Below is a small trained network, with its code and all its weights. Each question gives an input and a class and asks what happens when units are switched off, that is, made to give their printed mean instead of their output.

import numpy as np


def w(rows, s, z=0):
    codes = np.array(rows[::2]) - 128.0
    scale = np.full(codes.shape[1], s)
    scale[-1] = z or s
    return codes * scale


def f(y):
    return y / 2 * (1 + np.tanh(0.7978845608 * (y + 0.044715 * y**3)))


def log_softmax(a):
    a = a - a.max(-1, keepdims=True)
    return a - np.log(np.exp(a).sum(-1, keepdims=True))


def net(x, mask):
    res = np.array(x, float).reshape(1, 2) / 4 @ E
    y = f(res @ A[0][:, :-1].T + A[0][:, -1])
    res = res + np.where(mask, y, B[0][:, -1]) @ B[0][:, :-1]
    return log_softmax(res[-1] @ U[:, :-1].T + U[:, -1])


A, B = {}, {}
E = w([
[159,141,123,192,56,255,106,82],'x0',
[91,156,16,148,239,123,115,109],'x1',
],0.011)
A[0] = w([
[181,147,109,175,37,167,77,26,92],'neuron 1',
[150,115,152,109,101,137,197,123,79],'neuron 2',
[84,47,138,2,177,16,198,236,68],'neuron 3',
[168,153,170,111,49,132,190,163,103],'neuron 4',
[205,53,231,138,54,121,192,162,104],'neuron 5',
[165,153,102,220,95,254,81,107,100],'neuron 6',
[39,194,9,208,231,132,100,90,82],'neuron 7',
[108,147,132,117,104,152,156,118,252],'neuron 8',
[115,38,230,75,34,137,110,157,99],'neuron 9',
[162,106,144,206,111,219,83,35,114],'neuron 10',
[69,145,156,101,156,68,65,195,181],'neuron 11',
[214,93,221,129,73,18,170,140,94],'neuron 12',
],0.0074,0.014)
B[0] = w([
[91,128,109,145,145,102,174,71,174],'neuron 1',
[96,151,62,162,125,95,127,83,127],'neuron 2',
[143,191,144,97,253,69,206,45,205],'neuron 3',
[89,111,70,197,158,129,103,130,162],'neuron 4',
[88,141,78,199,150,93,91,179,196],'neuron 5',
[147,130,131,124,202,86,209,52,193],'neuron 6',
[47,138,27,189,89,58,46,172,204],'neuron 7',
[213,62,194,39,44,249,104,170,247],'neuron 8',
[86,116,43,164,146,98,74,134,191],'neuron 9',
[130,174,160,98,198,62,165,66,187],'neuron 10',
[158,101,160,113,94,186,161,101,196],'neuron 11',
[104,177,71,166,181,34,110,120,180],'neuron 12',
],0.012,0.014)
U = w([
[137,124,146,117,159,99,253,86,31],'0',
[93,120,83,185,121,94,12,173,67],'1',
[183,103,187,76,74,169,109,176,254],'2',
],0.019,0.005)

Each question gives the input, the list of numbers given to net, and the class t.
The units are the neurons (one row each of A and B). Each row of codes is followed by its name. A weight is (code - 128) times the scale printed after its matrix; where a second scale follows, it is the last column's (A, B and U).
mask holds one flag per neuron, in row order. A switched-off neuron (its flag False) gives its mean, the last column of its row in B, instead of its output. The means were averaged over made-up inputs and are rounded, as every weight is.
A unit's drop is (log p(t) with every unit on - log p(t) with that unit switched off) / (log p(t) with every unit on - log p(t) with every unit switched off).
The circuit of an input: a set's keep is (log p(t) with only the set's units on - log p(t) with every unit switched off) / (log p(t) with every unit on - log p(t) with every unit switched off). Starting from all 12 units, units are removed one at a time, each time the one whose removal leaves the highest keep (on an exact tie, the one counted first), for as long as the keep stays at least 0.8.
circuit, biggest first: the units of the circuit, biggest drop first
k most important neurons: the k neurons with the biggest drops, biggest first
drop of u: that unit's drop, to one decimal
input [4,4], class 0: 2 most important neurons => neuron 6; neuron 5
input [2,-3], class 2: circuit, biggest first => neuron 7; neuron 3
input [-7,8], class 1: circuit, biggest first => neuron 7
input [7,-8], class 1: 4 most important neurons => neuron 5; neuron 9; neuron 3; neuron 4
input [-5,-6], class 1: 4 most important neurons => neuron 9; neuron 5; neuron 6; neuron 12
input [7,7], class 0: 4 most important neurons => neuron 6; neuron 10; neuron 5; neuron 9
input [5,5], class 0: 3 most important neurons => neuron 6; neuron 10; neuron 5
input [7,-6], class 0: 3 most important neurons => neuron 6; neuron 10; neuron 7
input [3,-3], class 2: 3 most important neurons => neuron 3; neuron 7; neuron 8
input [6,-8], class 1: 2 most important neurons => neuron 5; neuron 9
input [-6,-7], class 1: drop of neuron 12 => 0.4
input [-1,2], class 2: drop of neuron 1 => 0.0
input [4,-6], class 1: drop of neuron 5 => 0.1
input [8,-7], class 0: circuit, biggest first => neuron 6
